Here are made-up things, facts about them, and rows of numbers that follow some of those facts. Name the thing behind each unnamed row.

Some things and their rows:
plutra: [  5   9   4   4  -6  -5 -12 -10  10 -11   0   3  -8  16 -23   7  -6 -41
  -1  -3  -2   8  14   6   6  10   6   5  -8   4  -5 -14   0   9  19 -14
   9   2 -11]
kopli: [ 24 -10  -3   2  15  -6   0 -15   0   4  31   0   4  13   5 -17 -12  18
 -21   3  13  19   8  12 -19 -19   9  -4 -23   1  12 -33  -3 -24  -2   6
  13   1  -7]
fozar: [  4   9  -1  -1  -6   3   5   3  -1   1   6   3  11 -12 -15  -2  16 -32
  -2  -3   0  -5   9   4  14  -7  -1   0   4   1  -6  14   4   6  -7  -6
   4 -10   0]
luplok: [ -4   3   1   4  18  -1  -1  -9   1   3  -4   2  16  17  19  -5 -18  28
  -2  12   8   3  -4   3 -19   5   1  -6  -7   3  14  -9  -1  -5  -1  -4
   6  11   6]
trusin: [ -4 -13  -2  -5 -10   1  -5 -12  -4  13  -9  -2  19   7  20  -3 -15  49
   4  15  11  13 -23   9  -2   1  -4  -3  -2   5   2 -27  -7 -13  -1 -18
  -3  14  -2]
plobim: [  0  -5   2  -1 -16  -3  -9  -4   5 -10  -4  -5 -22   5  -7   7  -4   8
   6  -9 -11  11  -6  -5   2  10   1   7  -1  -2  -4 -21  -1   6  14  -5
  -4   6 -13]
zazil: [ -1   6  -3  -4  10   4   5   4   4  -4   6   8  -8 -11  -2 -10  13  17
   0  -7  -5   5   3 -10  14  -2   6  -7  10   5  -8   8   1   3   1  -7
  -2  17   1]
lodul: [ -1   1   1   3  24  -1  -1  -7   2   6  -6   2  10  18  14  -4 -17  26
  -2  13   5   1  -1   3 -21   5   2  -3 -10   4  13  -9  -2 -11   1  -4
   4  12   5]
saplobor: [ -8   7  -9   5   8   8   0  12  -1   4 -13  15   0  22 -37   4 -18 -44
 -14  -9  -7 -11   6 -11  10  13  -3   1  20   5   3  40   0  17 -14 -15
  -1  52   4]
vikla: [  5   0  -1   0   1   3   7   8  -2   1   2   1  -1 -14 -11  -1  16   0
  -2  -1  -5  -9   5  -1   9  -5  -2   0   5   0  -3  18   2   3  -8  -1
  -3   1   0]
lumel: [  1  -9  -2  -2  -3   1   6  11  -3   1  -2  -2  -4 -20  -5  -1   7  -8
  -1 -10   4  -6   9   1  15 -10   0  -4   7  -2  -3  18   1   8  -5   5
  -1   2   5]
gruli: [  4   1  -1   0  -2   3   9   8  -3   2   2   0   1 -14 -11   0  18   0
  -2   0  -7 -11   3  -1   7  -3  -4   2   5  -1  -3  19   2   3  -9   0
  -5  -1   0]
rupe: [ -2  13  -4  -5  15   4   6   8   4   0   3   8 -13 -11  -3  -8  13 -10
   0  -9  -7   3   7 -11  10  -7   7  -4   7   5 -10   6   0  -3   5  -6
  -4  12  -1]
ludur: [-12  39  -1   1  24  -2   7  -4  -1   2  -4  -5  14  18  17  -7 -16 -64
  10  -9  -6   4   5 -13 -41  -6  -1   4 -11  -9  20 -12   6  -5  -5  12
  10 -34   6]
drutiri: [ 24 -44  -1  -2   4   5   3   0   0  -1  15  -5 -18 -18 -10  -7  34  35
  -5  -6  -4  -7   8   1  11  -6   3   4  -9   0  -5   4   4 -11  -5  28
   2 -34   6]
klapu: [  4  15  -4  -5  -5   3   3   6  -2  10   0   4  10 -11 -23   0  15 -73
   0  -3  -1  -4  13   5  16 -12  -1   4   2   5 -13  10   0  -3   1  -9
   2 -14  -1]
gostul: [  4  -6   4   2 -14  -4  -9  -2   4  -8  -7  -7 -23   7 -12  11  -4   1
   3  -3 -11   3  -2   0  -2  11   0  10  -4  -3  -2 -12  -1   6  12  -3
  -4   2 -13]
daflor: [  4   3  -1   2  14   3   7   8   1   0   3   6  -4 -10 -10  -2  14   6
  -5   1  -5 -11   9  -2   9  -2   2  -2   6   3  -3  23   1   2  -3  -2
  -3  12   1]
grevul: [  3   0  -1   0  -1   3   7   8  -2   1   3   1   1 -13 -10  -1  15  -5
  -2  -2  -4  -9   5  -1   9  -4  -2   1   6   0  -4  18   2   3  -8   1
  -4  -2   0]
maklakle: [  3   6   7   6 -23  -6  -9 -14   5 -18   4  -4   2  10 -15   7  -5 -12
   2  -4  -2   8   4   7   6  11  -1   4  -4  -3   4 -14   4  21   5 -12
   8  -5 -13]
ladaste: [ 26   3  -6  -3   4  -7   4 -10  -5  12  31  -7   4   7   0 -16 -11 -21
 -18  -2   8  21   7  11 -24 -30   5   4 -26  -5  10 -42  -5 -31  -3   6
  10 -17 -13]

How the things are related:
bakeskin | ρ 729 | φ 206 | α gadrugri
bati | Π pezi | ρ 952 | α movul
bimaklis | ρ 352 | φ 206 | α zazil
boduk | ρ 352
bogri | Π zegis | ρ 729
bogrir | ρ 729 | φ 274 | α brefluk
boklim | ρ 729 | φ 206 | α skizen
bostoplun | ρ 952 | φ 274 | α gadrugri
botroska | ρ 952 | φ 206 | α vazek
braple | ρ 952 | φ 274 | α daflor
brefluk | ρ 352 | α plutra
breren | ρ 729 | α drasak
brostu | Π bogri | ρ 952 | φ 206 | α zemo
bruku | Π pobren | ρ 352 | φ 206 | α mifis
burur | ρ 352 | α nosus
daflor | ρ 352 | α vazek
darun | ρ 952 | φ 274 | α zogril
dibran | Π maklakle | ρ 352 | α saplobor
drasak | ρ 952
dratrok | Π zurom | ρ 352 | φ 274 | α bati
dreple | ρ 729 | φ 206 | α drasak
drogron | ρ 352 | φ 206 | α bogri
drutiri | Π plaful | ρ 352 | φ 274 | α kezos
duplin | ρ 729 | φ 274 | α breren
faflon | ρ 352 | α nosus
fekluk | ρ 352 | φ 206 | α kezos
fizok | ρ 729 | α saplobor
flaskegrir | Π kopli | ρ 952 | φ 274 | α bogri
flegruk | Π movul | ρ 729 | φ 206 | α movul
flikes | Π flegruk | ρ 952 | φ 206 | α brefluk
flopluplu | Π dratrok | ρ 952 | α skizen
flukek | ρ 352 | α movul
fozar | ρ 352 | φ 274 | α plutra
fufar | Π nuki | ρ 729 | φ 206 | α nosus
gadir | ρ 952 | φ 274 | α brefluk
gadrugri | ρ 352 | α kezos
gastem | ρ 352 | φ 206 | α brefluk
gati | Π bati | ρ 352 | φ 206 | α vazek
geskin | Π burur | ρ 352 | φ 274 | α vene
giklo | ρ 952 | φ 274 | α bogri
gostul | ρ 729 | φ 206 | α daflor
graskin | Π kilem | ρ 952 | φ 274 | α drasak
grenas | Π trapluno | ρ 729 | φ 206 | α drasak
greskem | ρ 952 | α skizen
gresti | Π brefluk | ρ 352 | φ 206 | α troski
grevul | ρ 352 | φ 206 | α vazek
grodrok | ρ 952 | α nosus
grovivuk | Π gati | ρ 352 | φ 274 | α flopluplu
gruli | ρ 352 | φ 206 | α gadrugri
grumas | ρ 352 | φ 206 | α fizok
gudo | Π poplus | ρ 352 | φ 206 | α bati
gudrin | ρ 952 | φ 206 | α troski
gugri | ρ 352 | φ 274 | α greskem
kezos | ρ 352
kilem | Π saplobor | ρ 952 | φ 274 | α greskem
klapu | Π bruku | ρ 352 | φ 206 | α brefluk
kliklam | ρ 729 | φ 274 | α kezos
kopli | Π rine | ρ 952 | α plutra
kuge | Π tebrun | ρ 952 | φ 274 | α skosis
ladaste | Π zemo | ρ 952 | φ 206 | α brefluk
lebor | Π zilek | ρ 352 | φ 274 | α greskem
linu | ρ 352 | α bogri
lodul | ρ 952 | α saplobor
loste | ρ 952 | φ 206 | α flopluplu
ludur | Π pifes | ρ 952 | φ 274 | α boduk
lumel | ρ 352 | φ 206 | α drasak
luplok | Π poda | ρ 952 | α bogri
maklakle | Π rostar | ρ 729 | φ 274 | α brefluk
megru | ρ 729 | φ 206 | α nosus
mifis | ρ 352 | α drasak
mogos | ρ 729 | φ 206 | α bati
movul | Π kliklam | ρ 729
naplaflo | ρ 352 | φ 274 | α grodrok
nosus | Π grumas | ρ 352
novefla | Π klapu | ρ 729 | φ 206 | α bati
nuki | Π gresti | ρ 352 | φ 274 | α burur
pezi | Π mogos | ρ 952 | φ 206 | α vazek
pifes | Π grenas | ρ 352 | φ 206 | α breren
plaful | Π vora | ρ 352 | φ 206 | α breren
plobim | ρ 729 | φ 206 | α zazil
plutra | ρ 729
pobren | Π dibran | ρ 352 | φ 274 | α kopli
poda | ρ 952 | φ 206 | α plutra
poplus | Π sipem | ρ 729 | φ 206 | α drasak
radrudro | ρ 352 | φ 274 | α bati
ratrak | Π lebor | ρ 952 | φ 206 | α drasak
rebok | Π flikes | ρ 352 | φ 274 | α rupe
rine | Π zanosa | ρ 952 | φ 206 | α drasak
rostar | ρ 352 | φ 206 | α skizen
rumepla | Π vadrul | ρ 352 | φ 206 | α zazil
rupe | Π geskin | ρ 352 | α skizen
rutibres | ρ 352 | φ 206 | α fizok
saplobor | Π rumepla | ρ 352
sipem | Π luplok | ρ 952 | φ 274 | α greskem
skizen | ρ 952
skosis | ρ 352 | α movul
sovaflo | ρ 952 | φ 274 | α plutra
stazu | ρ 352 | φ 206 | α greskem
stedrek | Π grovivuk | ρ 352 | φ 206 | α breren
stepal | ρ 952 | φ 206 | α skizen
stuklam | ρ 952 | φ 206 | α lodul
sukin | Π trusin | ρ 952 | φ 206 | α gadrugri
tafis | Π rebok | ρ 952 | φ 274 | α plutra
tebrun | Π graskin | ρ 952 | φ 274 | α vene
todrin | ρ 729 | φ 206 | α bati
traple | Π botroska | ρ 729 | φ 206 | α skosis
trapluno | Π sukin | ρ 352 | φ 274 | α lodul
troski | ρ 952 | α movul
trusin | Π traple | ρ 952 | φ 274 | α greskem
tugrur | ρ 729 | φ 206 | α grodrok
tukin | Π brostu | ρ 352 | φ 274 | α vene
vadrul | ρ 729 | φ 274 | α flopluplu
vaflek | ρ 352 | φ 206 | α linu
vaplar | ρ 352 | φ 274 | α flopluplu
vazek | ρ 729
vebor | ρ 952 | φ 206 | α breren
vene | ρ 729 | α movul
vifla | ρ 352 | φ 206 | α breren
vikla | ρ 352 | φ 274 | α lodul
voflun | ρ 352 | φ 206 | α daflor
vopam | ρ 352 | φ 206 | α luplok
vora | Π flopluplu | ρ 352 | φ 206 | α bati
vuvu | Π gudo | ρ 352 | φ 274 | α grodrok
zanosa | Π drutiri | ρ 952 | φ 206 | α bati
zazil | ρ 352 | α skizen
zegis | Π kuge | ρ 729 | φ 206 | α nosus
zemo | Π flaskegrir | ρ 352 | α saplobor
zilek | Π stazu | ρ 352 | φ 274 | α kezos
zogril | ρ 352 | α movul
zurom | ρ 952 | φ 274 | α flopluplu

Which thing is each row?
No name comes twice in this set of rows, the named rows included.
[  4  -8   0   2  -4   3   7   4  -2  -3   5   1   4 -12  -8  -2  15  20
  -4   0  -2  -9   2   1  12   1  -2  -3   7   0  -1  20   3  10 -11  -1
  -2   6   2]  grumas
[  1  12  -1   1   3   3   9   8  -1  -1   2   1   0 -12 -10  -1  14 -14
   0  -4  -7  -9   7  -4   5  -4  -2   1   5  -1   0  21   3   6  -8   0
  -2  -2   1]  trapluno
[ -1 -10  -2   0  14   1   5  12   1  -1  -3   4 -10 -17  -4  -2   2   1
  -5  -8   8  -5  17   1  16  -9   6 -10   8   1  -3  24   0   8   2   5
   1  18   7]  mifis
[  5  13  -2   1  22   3   9  13   2   3   0   7 -12 -10 -13  -2  14 -12
  -4   1 -10 -14  13  -5   2  -4   3   1   3   4  -5  23   0  -4   1  -2
  -6  13   0]  nosus
[  3  13  -3  -3   8   3   8  15  -2   9  -3   1  -8 -14 -15   0  16 -38
   1  -4 -11 -11   8  -4   2 -10  -1   6   2   1  -9  16  -1  -7  -1   0
  -5  -6  -2]  vuvu
[-17  54  13   5   5 -10   1   4  11 -12 -13   0  -6 -10  16  15   2   9
  17  17  -7  -5   4   2  -7   8   2  -2   1   1  -8  -2  -3  10  28 -32
 -10  25 -17]  bogri
[  5  -5   1   5  12   4   7   5   2  -4   4   7  -2  -7 -10  -3  14  33
  -7   4  -3 -12   6   0  10   5   1  -5   7   4   0  25   3   8  -7  -4
  -3  21   3]  burur
[ 13 -32  -1  -2   3  -2  -6 -12  -5   4  24  -6   0  11  23  -8  -4  36
  -9   6  10   8 -12   5 -19  -8   3   0 -18  -4   6 -28  -3 -27  -5  34
   6 -35   7]  zanosa
[ -1  -5   1   3 -12   4  10  -4   0 -14  12   2  11 -15   4  -8  17  54
  -1  -4   0   2  -5  -4  18   4  -2 -10  13  -2   4  14   7  21 -17  -7
   0  11   0]  rostar
[ -7  19  -1   1  12   0  13  12  -1  -8  -1  -3  -3 -13  -3  -6   4 -52
   4 -24  -4  -6  21 -14  -2 -12   1  -3   6 -10   9  25   9  18  -9  18
   6 -19   9]  pifes
[ -3  -3   4   3 -18  -6 -13  -1   3 -11   3  -3 -20  11  -3  14  -7  -7
   1  -1  -6   2  -7  -2   0  12   1   7   0  -4  -6  -9  -2   5  12   6
  -5  -2  -8]  flegruk
[  4   4   3   0  -6  -5  -7   3   4  -3 -10  -7 -27   7 -17  12  -4 -22
   5  -5 -16   1   2  -3  -8   7   1  14  -6  -3  -4 -15  -3  -2  17  -2
  -5   2 -14]  fufar
[  3   9  -1   0  -5   2   6   3  -1   0   5   3   9 -12 -13  -2  15 -26
  -1  -2   0  -5   8   3  14  -6  -2  -1   5   1  -5  15   3   7  -7  -6
   1  -6   1]  pobren

Now the same things, written a new way:
Named rows:
sovaflo: [ 15  -1  -5 -16  -8 -19 -21 -22 -13  -4   9   5]
stazu: [ -6 -18  18  -8  16  24 -17 -12  20  17   1   0]
klapu: [ -1  19  18  13  -2  45   8  -1  16  11   6 -16]
fizok: [  2  14 -69 -37 -12  -4 -10 -30 -27   3  16  12]
fozar: [ -2   6  29 -10   9 -11  -1 -23  13  -2   2  -8]
radrudro: [ -1  20  14 -21   4 -47   5 -20  10 -22 -19 -30]
trapluno: [ 24  30   2  22   7  95   6   0  18   3   9 -21]
grovivuk: [  9   8  32  16  -2   0  17 -11  23  24  25  -5]
drogron: [ -2   6  27 -11   9 -12  -1 -22  13  -3   1  -9]
tafis: [ 10   6 -11   3 -20  19 -13  -3 -12   7  12   1]
rupe: [-5  2 32 13  0 30  7 -7 19 24 20  1]
flopluplu: [  0 -19  -3  17 -28 -23  15  -9 -13  11  26  15]
braple: [ 15  -1  -6 -16  -8 -21 -21 -22 -13  -6   8   5]
rine: [-20 -23 -22  13 -35  -4  15   3 -21  -6   0   4]
stepal: [ 21 -17  -4 -13  -5 -25 -22 -22  -6  10  20  14]
vikla: [ -2   5  28 -11   9 -17   0 -23  14  -2   1 -11]
nosus: [-9 16 29  8 -2 28  6 -8 11  7  6 -8]
dratrok: [-20  15   5   1 -13 -21  23   0   8 -15 -22 -33]
zanosa: [-22 -11 -37   3 -40 -46  22   5 -25 -27 -22 -18]
nuki: [ -8  14  22  11  -5  31   8  -1  15  10   3 -15]
graskin: [ -3  18  24 -17 -28 -36 -39   0  -4  36  17   4]

Rows to name:
No name comes twice in this set of rows, the named rows included.
[ -8   4  44   3  -3 -10  -5  -5  25  37  20  -2]  rumepla
[ 31  -2 -37  16  -5 114 -31  10  -4  22  15   4]  trusin
[  2  -5  38  -4  12  -9   1 -27  17  11  18   5]  zazil
[ -5  30   8   2  -8   3  12   2  12  -8 -16 -36]  gudo
[ -9  40 -65 -38 -17  23  -7 -32 -42 -20   8   8]  vene
[  4  12   4  -5 -24  -4 -23   1  -9  21  13   1]  brostu
[ 11  29 -21   0 -25  16  -9   1 -18 -13  -4 -17]  bati
[ -9 -11 -20  11 -30   3   6   2 -18  -2   2   1]  flaskegrir
[ 24  33 -95  -8 -15  89  -4  -6 -22  13  22   1]  grenas
[ 16   3 -56 -39 -11 -59  -5 -37 -15  22  35  19]  vadrul

Now the same things, written a new way:
Some things and their rows:
vene: [ 26   4   3  -6  11  43 -22  16   5 -31 -25  -9]
movul: [ 23  14   0   3   3  43 -12  15   0 -31 -25 -12]
bati: [16 47  9 11 22 -3 14 -6 14  8 12 -9]
zanosa: [ 16  42  61   6 -13 -22 -36 -25  19   2  25 -48]
drutiri: [ -9   2  39 -14 -14  12 -62  -7   3  14  39 -33]
pezi: [ -1  27  18  11  19 -39  16  -3   5  -8 -11  22]
tukin: [ -5  23 -49 -16  -5  69  24  -8  34  35 -14  46]
bogri: [  7 -21 -48   8  37  52 -14 -10  12 -19 -61  15]
giklo: [  8   1   1   8  -2 -33   5 -10   8 -11   8  17]
ludur: [  8  -4   0   5   0 -28   4 -18  10  -7   5  17]
boklim: [  5 -51  -5   9   0   0 -24   0 -15 -37 -34   0]
grenas: [ 12 -17   0   6   5  12 -28   4  -5 -22 -39  -1]
grumas: [-10  -3  -1 -14   4  -5 -19   0   1  36   5  -6]
vifla: [-10  -1  -1 -11  -9   7  -3   0  -2  20   9  -4]
stazu: [-13 -39 -14 -12 -19  -5   1   1  -9   3  16  16]
kilem: [  7 -28 -34   8  -1 -69  50  10 -18 -13  -6  54]
bruku: [ -5 -22 -17 -12 -10  20  -4  -4  -2  28  23  -3]
sukin: [  6   7   4   7  20 -39   5 -11   8  -6   0  17]
gostul: [ 10 -19  11   4  17   1 -29   2  -6 -23 -46  -9]
poda: [  7   5   1  12   3 -33  11  -4   3 -13   9  16]
stepal: [ -4 -17   5  12  22 -50   8 -12  -2 -16  -1  14]

Rows to name:
No name comes twice in this set of rows, the named rows included.
[ -6  -2  28  34 -14 -32 -59  11  -1 -29  44  22]  zurom
[-17   5  58 -20  -9  11  24 -23  -4 -19  22 -82]  zemo
[  2   1 -32  -9  11 -17  45  29 -28  35   3   2]  saplobor
[  2   9  60  -2   6 -41 -10 -28   9 -33  24 -42]  rine

